What can hang from each mark
vude: kazuze moditod repok
bipon: gevi vude
bibat: bipon moditod repok vude
pemuv: kazuze
vafu: gepoz vufavep
moditod: bidas bipon gepoz pemuv
kazuze: vude vufavep
gevi: bibat bipon pemuv
vufavep: bidas nonod repok
gepoz: nonod vafu
popiri: gepoz gevi kazuze repok
bidas: bipon gepoz nonod
repok: bibat bipon gevi kazuze popiri

Every row comes from one small tree of marks. Brackets hold a mark, then the marks that hang from it, in alphabetical order. Every link used is in the known rows. Which tree was each row made from?
Each row is shifted at random along 6 fixed directions that mean nothing.
Known rows
[vude kazuze [moditod bidas gepoz pemuv] [repok bipon]]: [ 231  -40 -200 -168  -48 -128 -149  -65  -70 -129    6   83   39  160
 -106  133  145  165   74  249   86  126  -74 -111   80 -150 -136   39
 -274  309  -14  -58 -131  -16  208   24  171  118  229  -14  115   29
  338  657  193  277  -64  -33 -131  223  271]
[vude [moditod pemuv] [repok bibat bipon gevi kazuze popiri]]: [ 206   21  -63 -341 -131  -44   24  433  -84 -212 -120  -72   86  -94
  388   34  202  -36  302  160   96   65   17 -110 -195  176  205  146
 -226  221  274  125    7 -260  345  412   98 -192  144  -73  161   18
  314  521  -38  463 -121  -35  187  151  -49]
[vude [kazuze vufavep] [moditod [bidas bipon]]]: [-270  -16 -329 -141 -144  163   -3 -290  -16   55   92  122 -363 -158
  188  152  -76  129  195   68  253  171   98  169  126  352  -97  -44
 -244  219  -94 -263  -17  112   59   75    8   62  281  -62   -4   82
  195  245   23  198  -84 -120   12   34   65]
[vufavep bidas [repok bipon [kazuze vude]]]: [-112   63 -157 -191  119   61  -48   20  -71 -156   77  182 -123   -2
  118   19 -273   84  145   74  260 -130 -107   30  112   59   -9 -192
 -176  147  -54  -73 -129  -52  250  115  117  106   91   94 -134   50
  289  203   79  -72  -29 -166  -34 -112  305]
[kazuze [vude [repok bibat]] [vufavep bidas nonod]]: [-521  -31  -60  -80  119  335 -132 -179 -139  117  353  169 -248 -111
  -19  197 -278  383  117  138  293    8 -199   73  105  -34 -331 -357
 -127  101 -212 -441   -7  480 -156 -172   80  110  143  274 -285    8
 -152  101  239 -211    0  -84   23  170  288]
[gepoz nonod [vafu vufavep]]: [  70  153 -196  152    2 -177  -93   72  261 -335 -108  -89    2   14
  -72  -53  -68 -171 -205   82  151   28  -95  -45   48  -14   -9 -118
 -195  120    7   66  175 -179  344  114   89  110   88 -348   75  -67
  -10   19   50  100 -172 -118    1 -339   45]
[bipon [vude moditod [repok bibat gevi]]]: [ 227 -117   17   12  -77  -40  -71  261   17  -16  -72 -155  219  107
   30   17  264  -49  321  138   28  101  -40 -227 -112 -185   52   21
   28  -14  280  200  -42 -196  -58  247  117 -105   63   68   38   -8
  -83  286   -9  146  -74   83  159  369    3]
[gevi [bipon [vude repok]] pemuv]: [  45 -135  183  -15 -108   14  -39  372   40  141    5  -69   91  -14
  145  -41  148  -15   49   34   41  170  -19 -108  -93 -139 -143   38
   89 -109   74  356  153   -9 -110  155   33 -175   95   69   -6  137
   34   56  -72  151  -15   73   89  206  -79]
[bidas [gepoz nonod vafu]]: [  27  -20 -114  121  163  -81 -162   32   60 -242   55  -68   45   86
 -104   38  114  -32 -108  183  101   43  -36 -117    8 -129 -131   -2
 -207  124   84   44  -22   25  189   69   93   74  121  -70  148 -100
 -271   56  125   39 -145  -80   93 -140   32]
[vufavep nonod [repok bipon]]: [-293   27 -135 -112   72  108  -58  114   68   -2  127  271 -314 -105
   -6   60 -405    1 -130  -38  376 -147 -312   93  197  100  -88 -115
 -226  141 -158 -202   50  105  268   -1   39   35    8   51 -192   45
   13   29   58 -136   19 -260 -210 -110  285]
[gevi [bipon [vude [moditod gepoz]]] pemuv]: [ -81 -124   32  -79 -128   42 -116  262  -29  171  178 -127   15  -90
   99   74  184  195   90  142   85  244  -45  -16  -89  -11 -231   29
  -76  -26  -32  247  361  140 -196  116   42 -163  261   88  -16  180
 -222   68   32  172 -156    6   49  385 -137]
[pemuv [kazuze vude [vufavep bidas [repok gevi]]]]: [-286  -60  -20   -8   75  191  -47  -84 -119   25  181   41 -144  -51
  195   52 -123  183   57   31  147   22  -11   55   26   31  -99 -127
   23   85  -24  -82  -79  102  -57   43    8   15  172  157 -131   69
   99  137   39  -76  -22  -20  174  -60   86]
[vufavep [bidas bipon] repok]: [-170 -130   32   11   75  220   96  166    8  -51 -128  241 -113  -48
  175 -113 -108 -153  174  -96  230 -132   -3  -25  148  101   71  -33
   76  -51  121   69 -398 -184  176  251   35   36  -50   78    4  -35
  235  -78 -205  -39  161  -54  221  -72  261]
[bibat [repok bipon gevi]]: [ 132 -134  203  133  -53  121  -91   34  189   27 -263  135  133  265
 -134 -251 -103 -287   15  -78  134 -310  155 -286   54 -201   35   44
  314  -77  140  220 -289 -251  107  134   97  210 -281   89   -4 -153
  138 -115 -181 -228  264  210  310 -352  111]
[vude moditod [repok gevi [kazuze [vufavep nonod]] popiri]]: [  -8  135 -320 -297 -124   27 -231  114  -64  -64  130  -87   97   57
   37  132  228  104  206  216  218  -55 -196  -91  -50  122   75 -164
 -239  169  165 -153   27  -15  161  253  170  135  207  -17  -92   32
   80  341  112  121 -223  -12   85   43  160]
[popiri [kazuze vufavep] [repok gevi]]: [   2  -34  184  -25  -37    6   40  -47  -63   70 -131   12 -143   29
  221  -49  -19 -214   62 -119  -14  188  217  -55  -88  -35    5  210
  126  160  192   89 -144   39   74   15  -84 -187  -25   59  -85   47
  367  212  -38   90   -6  105  -41 -394 -165]
[gepoz nonod [vafu [vufavep bidas [repok [kazuze vude]]]]]: [  35 -119  161  271  237   18  -92  123   37 -124   18   95   68  180
 -139 -181 -238   -7 -254   39   45  -58  -21 -181   63 -441 -257 -137
  186   84 -216   87  -35   10   35 -154   76  162 -108   62 -138 -120
   49  -18   67 -201  157   64   60 -309   72]
[bidas [bipon [gevi [pemuv kazuze]] [vude [repok popiri]]] nonod]: [ 319   96 -211   15 -214 -134 -181  273  341 -121  -55  -50  178  195
 -130  -82    2 -138  -57   12  146 -311 -288 -212   93  -80   23 -183
  -78   19   82  176  -27 -230  159   64  129  311   30  -82  214  -28
   87   84  -42   -3 -118  -15  -18   61  295]
[bibat [vude [repok kazuze]]]: [  62  -59   12   73  -67   65 -125   90   85   -4  -57  -36  183  185
   12  -73   51  -26  138   72  119  -55  -11 -171  -13 -216   34  -82
  175  -80  184  137 -128 -196   -4  180  143   76    8   79   27  -56
  107  143  -38  -50   40   67  275   28  102]
[bipon [gevi [bibat repok]] vude]: [  26   46 -130  -54  -58  -39 -129 -122  -30   25   77 -121  -49   70
   -3  120  -34   16  320  131  108   99  -54  -92   -4  -28  -16 -118
 -153   50  176  116   47   14  -32  178  105   69  105   98  -60   83
 -181  156  123   44 -179  -25  -77  149  215]
[bipon [gevi bibat pemuv] [vude kazuze]]: [ 125   39 -162  -31 -102  -58 -118  -74  108   79  -45 -159    1  124
   73   37   -6  -70  228   60   60  143  127  -78   -5  -39   23 -107
   12  -18  116  307   17  -86 -104  142   76  157  101  -14    0  116
   34  146   12  175  -85   52   32   87  207]
[vufavep nonod [repok [bibat vude] bipon gevi [popiri kazuze]]]: [ 157  176 -172 -110 -180  -93 -173  467  358 -208 -175  -89  178   63
  -18 -164 -188 -205  -92  -38  234 -343 -178 -116  -44   35  218 -142
  -25   35  129  121   92 -263  321  173  143  125   12 -201   22  -57
   68   54  -20  -61 -125  -40   45   66  110]
[bidas bipon [gepoz [vafu [vufavep repok]]] nonod]: [ -26   20   62  236 -135  -39 -149  310  359  -70  -64 -161   72   46
 -144 -270  221 -228 -244  -69   31 -122  -74 -114  -32  -68 -170   34
   46  -14   76  217   21  -54    5   -9   15   26  144 -204  323  -97
 -284 -304 -105   26 -153   72   95  -31 -355]
[vafu [gepoz nonod] [vufavep bidas repok]]: [  33  341 -331  137  -48 -148 -111 -173  338 -331 -240  -24  -39   42
 -407 -127  -90 -208 -150  -48  230 -154 -182   26  281   90   90 -206
 -109   -5   20   70  -80 -260  287   63  149  317  104 -387   70  -91
  162 -112  -51  -57 -104  -26  -70 -266  367]
[vufavep [bidas bipon] nonod]: [-197   75 -233    1  -70   25  -28  118  151  -54   25   58 -204 -184
   57  -42 -172  -84  -69  -88  278  -97 -143  168  119  230  -33  -89
 -157  113 -114  -91  154   42  130   74  -16   -9  142 -171  -74   70
    9 -128   -9  -55 -142 -250 -176   -3  141]
[bibat [bipon [gevi pemuv]] moditod]: [ 315 -232  -21   60  -97  -42  -83  210  -84 -158   60  -92  376  158
   47   84  280  223  136  309   17   81   32 -307 -127 -225   84   24
  -44  134  193  290 -137 -193  114  341  182   64   81  116  165  -37
 -125  266   84   91 -125   43  299   79    3]
[pemuv [kazuze [vude [moditod [bidas gepoz] [bipon gevi]] repok]]]: [-158  -35 -104  -11    4  142  -53 -178   43   92   68  132 -260   26
   64   -6 -216   12    8  -74  217  -80   -2   57  171   75  -85  -43
  -10   85  -11 -115  -24   38  -19    5    4  112   94   88  -51   31
  273  125  -90  -22   89  -39   68  -55  152]
[vafu [gepoz nonod] [vufavep bidas]]: [  -5   13  148  394  -34  -71  -10  -32  144   31 -173 -112  -46  -25
 -271 -291   -2 -177 -232 -177  -43   84   81    4   67 -167 -169  127
  295  -29 -151  272   88  -45 -191 -145  -58  -80   26 -204  -36  -34
  -31 -242  -95  -84   28  169  -90 -244 -181]
[popiri [gepoz nonod] [kazuze vude] [repok bibat [bipon gevi]]]: [  58  119 -146 -274  -34   27 -216  -21   65 -236  -21   10  -22  119
  -80  190 -289  -44   99  138  174  -57   -9 -104   75  100   -9 -110
 -251   97  243 -128   82  140  248   54  185  166  144   75  117  -69
   12  256   98   52 -156   32   52  -31  166]
[gevi [bibat bipon moditod vude]]: [ 112 -169   73  191  -15   35  -20  132   80  -13  -11  -79  123   63
  123  -33   61    7   82   97   64  165  143 -149 -145 -235   18   80
  100   37   88  170   27 -107  -36  152   97 -123   20   24   51  -39
 -120  135  -25   39   20   23  223  167 -196]
[popiri gevi [kazuze [vude moditod] [vufavep [bidas gepoz]]]]: [ 110 -225  167  103   59  150   60 -145 -164   -7  -34  137  -21  152
  184   67    9   49  152   38  -22  115  279 -214  -12 -191  -89   39
  154  188  100   10 -428   12  -64   18    5   20  -52  291  -18  -65
  308  262   16    2  126  137  281   17   16]
[popiri [gepoz [vafu vufavep]] repok]: [-204   -2  168   45   41  115  -21  -65   59   86 -195  149 -265   32
 -116 -148 -217 -302 -119 -166  117   35  190  -43  143   15  -97  134
  180   -7  113   49  -67   44   56  -83  -24    3  -93   21  -15 -102
  271 -224 -168   -3  155  109   57 -467  -73]
[repok [bibat [bipon [vude moditod]]] [gevi pemuv] kazuze popiri]: [ 153  156  -48 -231 -156  -75   23  112  103   -6 -132  -76 -170 -117
  382 -199 -254 -137   87  -73  122  -50  261   25 -133  222  114  143
  -20  219  -22  203  286 -151  178  130  -42  -69   23 -130  -18   55
  413  187  -72  218  -66  -37  -15 -192 -153]
[vafu [gepoz nonod] [vufavep [repok [bipon vude]]]]: [ -95  181   60  191 -272 -167 -166  213  247    9  -57 -350   46  -80
 -315 -209  136 -117 -206  -68   -8  121 -193   47  -58  -22 -121   39
   63  -69  -11  334  395  -58 -150   12   23 -161  291 -322   45   80
 -361 -229  -12   35 -302  144 -174   25 -351]
[moditod bidas [bipon gevi vude] [gepoz nonod [vafu vufavep]]]: [-157 -148    9  112  -58  134  -46 -144  -54   28   47   89 -219  -63
 -105   24 -258  239   34   81  116   33  -30   16  206   62 -334   -1
 -113   83  -66  -58   97  209    5  -19   17  148  163  124  116  -16
 -173  128  133   54  -46   45   11  271  112]
[repok bibat [gevi bipon]]: [ 108 -117  129   59  125   93 -140   19   51   91  -86   11    0  188
  -15 -127 -104 -152   28   -3   96  -66  297 -179  -23 -183 -156  102
  210    4  -53  116   40   90  -57  -18   33  139 -166  147 -163  -29
   -6   -6   16 -135  144  161  109 -216  -13]
[moditod [bipon [vude repok]] [pemuv kazuze]]: [-101  -27    6    1 -255  180  -90  234  240   61 -125   33  -52   37
    5 -154 -106  -65  -63  -93  212  -88    8   13  174   92    5  -24
  192 -125   59  256   42 -182  -25  122   30  177   97  -13  179   31
   98  -19 -238   88   99   38  272   91  151]
[vafu [vufavep [bidas gepoz] nonod]]: [-268   41 -105   94  -35  145 -201  -53   53   30  135  -67   17  -21
 -236  -41  108  122  -19   60  141   10  -84   24  108    1 -198 -180
   70  -15 -111   28   62  195 -179  -38   76  142  181  -13  -51   -3
 -284 -158   81 -127 -127   17   50    8   21]
[repok bipon [kazuze vude [vufavep [bidas gepoz]]]]: [ -98  329 -378 -189 -248  -35 -218  -87  234 -203   21 -148  -25  -30
  -18   22 -109   69   93  118  273 -109  -11  105   16  287   53 -276
 -262   93   -5  -60  174  -70  195  110  142  211  318 -238   85   61
   39  103  102   47 -331  -82   93  -69   23]
[bibat bipon [repok popiri]]: [-134  291 -259 -157 -466  -20 -145   24  388 -108 -177  -79  -58  -97
   15 -182 -108 -250   29  -45  334 -257 -108   36   47  420  250 -125
 -189  -17  278   96  139 -297  354  405  116  124  174 -390  124  -14
   27 -199 -180   34 -251  -98  103 -272   29]
[pemuv [kazuze [vufavep [bidas bipon] nonod]]]: [-130   18  -64  102  -47   17 -159   53   10   37  174  -99  -37  -23
  -29  -50  -27   86 -213   -9   75   76  -24   73    4  -76 -159  -55
   76  125 -182   -2  189  169 -137 -132  -19  -12  227  -42 -114  109
  -69   26   87  -95 -153   -3  -97  -99 -103]
[repok bibat [bipon [gevi pemuv] [vude kazuze moditod]]]: [ -46 -218  104  -70  -93  251  -81  175    5  188    9   23  -19   30
   87  -10 -191   65  236   79   99   56  228 -120  -14  -31 -139    4
  173  -54  -64  189   82   83 -237   42   67   73   13  247   11   23
 -164   58  -54   99  126  175  245  227  -55]
[gevi bibat bipon [pemuv [kazuze [vufavep nonod]]]]: [  24  -49   76    7  150    6 -234  184  -19   59  257 -116   78   79
   19   66   79  128 -234  139   10  299   53  -55 -116 -316 -321  -68
   29   56 -238  148  327  356 -180 -167   74  -16  179   70 -162  186
 -136  161  164   35  -58   88  -65   43 -109]
[vufavep [bidas [bipon [gevi bibat pemuv]] gepoz] nonod repok]: [-152  -42  -51  -54   61   31 -177  359  -76  -70  213 -118  141  -34
  -47   32  228  130   35  130   85    2 -251  -34  -57  -78 -133 -143
 -146   62   85  104  -39  187  -26  149  109  -12  278   55    9   68
 -368  -47  144  -23 -247  -58  -52  355  100]
[popiri gevi [repok bibat]]: [ 100   28   32 -162   84  -40 -183   11 -105  -49   19  -72   40  182
  -37   85   85 -101  133  123   47  144   91 -168  -68 -129  -40   62
  -65  146  224   62   25  104   76   77   87   53   15  126 -110  -10
   -4  174  149   24 -125   59  -38 -294   46]
[vude moditod [repok [gevi bibat] [kazuze vufavep] popiri]]: [ -12  -18  -94 -234   67   95   18   26 -224   -9   64   89 -130  -48
  333  144  100   23  300  124  146  121  -10  -78  -80   86   52   52
 -192  236  149 -162 -166   -4  192  231   62 -108   53  107 -114   35
  342  485   32  253   -2  -19   91  -18   85]
[popiri gepoz gevi kazuze repok]: [ -24  -87  206 -206  -87   80 -205  101 -263   87   38 -172   90  165
   41  101  290  -85  122   84 -111  275  228 -164 -132  -12  -86  190
  105   59  445  173   31  232 -145  167   37 -145  213  241   15   49
 -103   67   47  112 -223  250  105 -103 -310]
[bidas [bipon [gevi bibat]] gepoz]: [  90  -18   36   96  -29 -116 -383   52   16   69  236 -318  201  235
 -287  -10  376   23  -29  186  -77  118  -13 -175 -164 -276 -301   66
  -49  105  -39  224  131  250 -259  -76   96   86  229   59   90   87
 -530  -47  247  -41 -328  137 -142  111 -199]
[moditod bidas [bipon [gevi bibat]] [gepoz nonod vafu] pemuv]: [-210 -119 -132 -116   72  167 -286  -62 -180 -142  241   -9  -57   46
 -177  185   -7  447   13  349  158  116  -39    6  149   47 -393 -109
 -314  153  -60  -85  203  400   75   29  143  350  336  161  175    1
 -494  230  312  110 -178  -17  102  273  294]

Write each row's tree
[   9   56  -23  253   34  -32   27 -124  181 -156 -166   70 -146  -54
 -172  -88 -132 -154 -176  -90  101   27  -74   -6  180  -20  -31   42
   45   49  -86   91 -118 -132  117  -24   16   12  -19 -150   53  -48
  146  -17  -43  -13   47  -18  -27 -218   91] : [vafu gepoz [vufavep nonod]]
[-437   11 -235 -268 -202  189 -201 -125  -87  327  202  -75 -252  -71
   54   62  170   91  213   54  210  211   12  183   43  263 -188  -63
 -101   59   61 -172  275  301 -247  127   30  -26  403  -26 -189  167
  -59   76    0  164 -165   15 -106   93 -105] : [vude kazuze [moditod bidas] repok]
[ -17  153 -213   49   48 -159 -294  -46  210 -207  177  -61  -82  111
 -277   29  -33  -51 -297  160  178  -59 -178  -31   60  -63 -288  -53
 -360  252 -189  -84  228  174  185 -124  105  222  201 -142  136  -17
 -237  -59  228  -46 -279 -155 -243 -129   50] : [bidas bipon [gepoz nonod vafu]]
[-121  -83   53   60  -77  155   48 -175   59  226 -152   29 -204   -3
  182  -89  -91 -133  208 -113  121   79  272  -23   31   46   32   74
  154  -44  175  200 -119  -73  -78  177  -11   20  -43   23   -7   -2
  152  -52 -206  140  173  108  231  -49   85] : [bipon [gevi [bibat repok [vude kazuze [moditod gepoz]]] pemuv]]
[-368 -103   44   30  185  220  -45  140 -109 -101  133   29 -115 -105
  146   40  -74   64   -2  130  142  120  -40    5    7   42 -216 -129
  -75   41    2  -38  102  189   67  173   57   10  131   61  -82  -22
 -255  -75   54   47  -37  -23  182 -112  -19] : [gepoz nonod [vafu [vufavep bidas [repok [gevi bibat]]]]]
[ -32 -104    8 -290  -26  119  -15  199 -142 -180   52   74  -11  -52
  333  237  -44   12  305  175   97  194  -73  -71  -44  151   51   30
 -210   94  301   40  -93   16  225  299  103 -173  176  221  124   88
   97  435   44  233 -150  -71  124   50    9] : [popiri kazuze [repok [bipon vude]]]
[ 114   35 -263   13  -54  -41 -248   42  222  -49   59   36   22  184
 -295    7 -102   27  -70  119  245 -151 -109 -128  169 -107 -211 -203
 -128   26 -113  -23  171   52   38  -77  158  330   83   25  -17  -13
  -69   19   86 -139  -66  -48  -68  144  206] : [gevi [bipon [vude [moditod [bidas [gepoz vafu] nonod]]]]]
[-181   30  -35 -173 -174  118  -95    5   26  106   17   17 -133  -52
  185  -63 -119  -68  153   -3  205 -154  -19  -37  -24  214   -5   -5
  -42   34  142   66   65  -18   84  264   42   13   64   50  -91   44
   74  -32  -50  -35  -65    0   87 -141   43] : [bibat [repok [gevi [bipon [vude kazuze]]] popiri]]
[-108   45 -254  -33   -9  -32  -55 -196  -18  -68  116   24 -209  -90
  192  168  -94   95   11  114  149  198  -21   79   27   82  -63  -43
 -242  244  -86 -129  -53   76  157   40   17  -30  210  -92  -72  107
  110  343  190  132 -169 -171 -110 -178  102] : [vude [kazuze [vufavep nonod]]]
[  19   78   53   99   28 -123 -131  188  158 -120  -36  -61    9   67
 -127 -153 -106 -114 -252   34   54   53  -29  -96  -18 -205 -136  -86
   18  138 -136  181  160  -20  108  -69   65   65   29 -141  -58    9
   61  -64   98   29  -81    8 -133 -262  -78] : [gepoz [vafu [vufavep nonod [repok bibat [bipon [gevi pemuv]]]]]]
[-212  -97    0   25   11   55   24  -72 -105  111  166  102 -369 -125
   40  -75 -125  218 -195  -38  153  153  164  164   91   40 -243  218
  -33  326 -240  -18  294  229  -56 -183 -109 -102  170   64   12   27
  134   50   28   43   19 -135 -171  -78 -178] : [bibat [moditod [bidas [gepoz vafu]] bipon [pemuv kazuze]]]
[   2  -92   -6   46 -213   11   -1   86   24  267   -9 -123  -92  -17
   87  -70    9   -7  160  -80   56  110   95  -16   -3   13  -13   49
  149   -5   64  322  175  -98 -260   98  -54  -54   92   56  -42  113
   31  -21 -146  132  -23   61   35  170  -20] : [bipon [gevi [pemuv kazuze]] [vude moditod]]
[-147  -79   98  -56  -34  153   78  192  -18  109 -124   95 -179  -95
  254 -220 -154 -122  151 -192  162  -97   87    9   24  131  119   88
  171  -37  178  125 -143 -198   67  170  -51 -169  -15   31  -50  -40
  266  -11 -258   11  138   23  236 -124  -64] : [vufavep [repok [kazuze [vude [moditod bidas]]] [popiri gepoz]]]
[  -3   41 -208 -108   -5  -47 -172  400   -6 -160  149   17  132   -1
  -54  -11  -53   82  -19   90  195 -243 -398  -76   32  -23    6 -226
 -180  140  -40   13  -61  -17  195  127  132  134  127    6 -103   43
  -52   46  153 -144 -209 -161 -162  118  356] : [vufavep [bidas [bipon gevi]] nonod [repok popiri]]
[ 183 -360  136  112  115   48  -53  125 -275   75  187   -5  135  137
   41  134   53  308  155  230  -75  175  -17 -256  -29 -376 -220   40
   60  113   -5  237  -67   52 -207   35   69   10   49  401   14   25
 -139  343  123   88   50  102  156  366  148] : [bipon [gevi [pemuv kazuze]] [vude [moditod [gepoz nonod vafu]]]]
[ 342 -233  122  142   82 -113  -61  131  -96  -73   31 -141  215  108
  131   26  134  162  149  228 -126  269  156 -235 -202 -412 -106  178
   39  173    7  236  -36  -69  -77   30   93 -173   79  109   79   -5
  -53  479  184  186  -42   80  103  258 -134] : [repok [bibat [vude kazuze [moditod [bipon [gevi pemuv]] gepoz]]]]
[ 177 -126   -4  -24   14   12 -133  137  -35  -58   26  -81  205  160
   71   85  112   40  274  214   12  143  -44 -218  -49 -256  -34  -74
   27  -22  190  164 -161  -80  -60  177  160   -6  110  157   40   26
  -48  401  101  113  -52   69  144  249  128] : [bipon [vude kazuze [repok bibat]]]
[ 158 -100   15   47  -68  -80 -138   69    0  -45   33  -95  139  136
  -86  -49  140   59   93  104   -2   52  -10 -126  -44 -173 -158  -18
   19  108   -1  138  -30    2  -31    7   67   55  144   43   41   46
   -8  216  158  -43 -152   57  -69  121   19] : [moditod [bidas [bipon [vude [kazuze [vufavep [repok gevi]]]]]]]
[ -19   23   -3  -44   -4  -16 -127  600   92 -133  -57  -37  138  -65
  -80 -206 -146  -82 -147  -24  136 -193 -123  -72  -39  -66    9  -98
   51   28   -9  110  102  -21  116   19   85  -54   77 -102  -68  -53
 -112 -121   10  -87  -84   -3  -40  107  -24] : [vufavep bidas nonod [repok bibat bipon [popiri [gepoz vafu]]]]
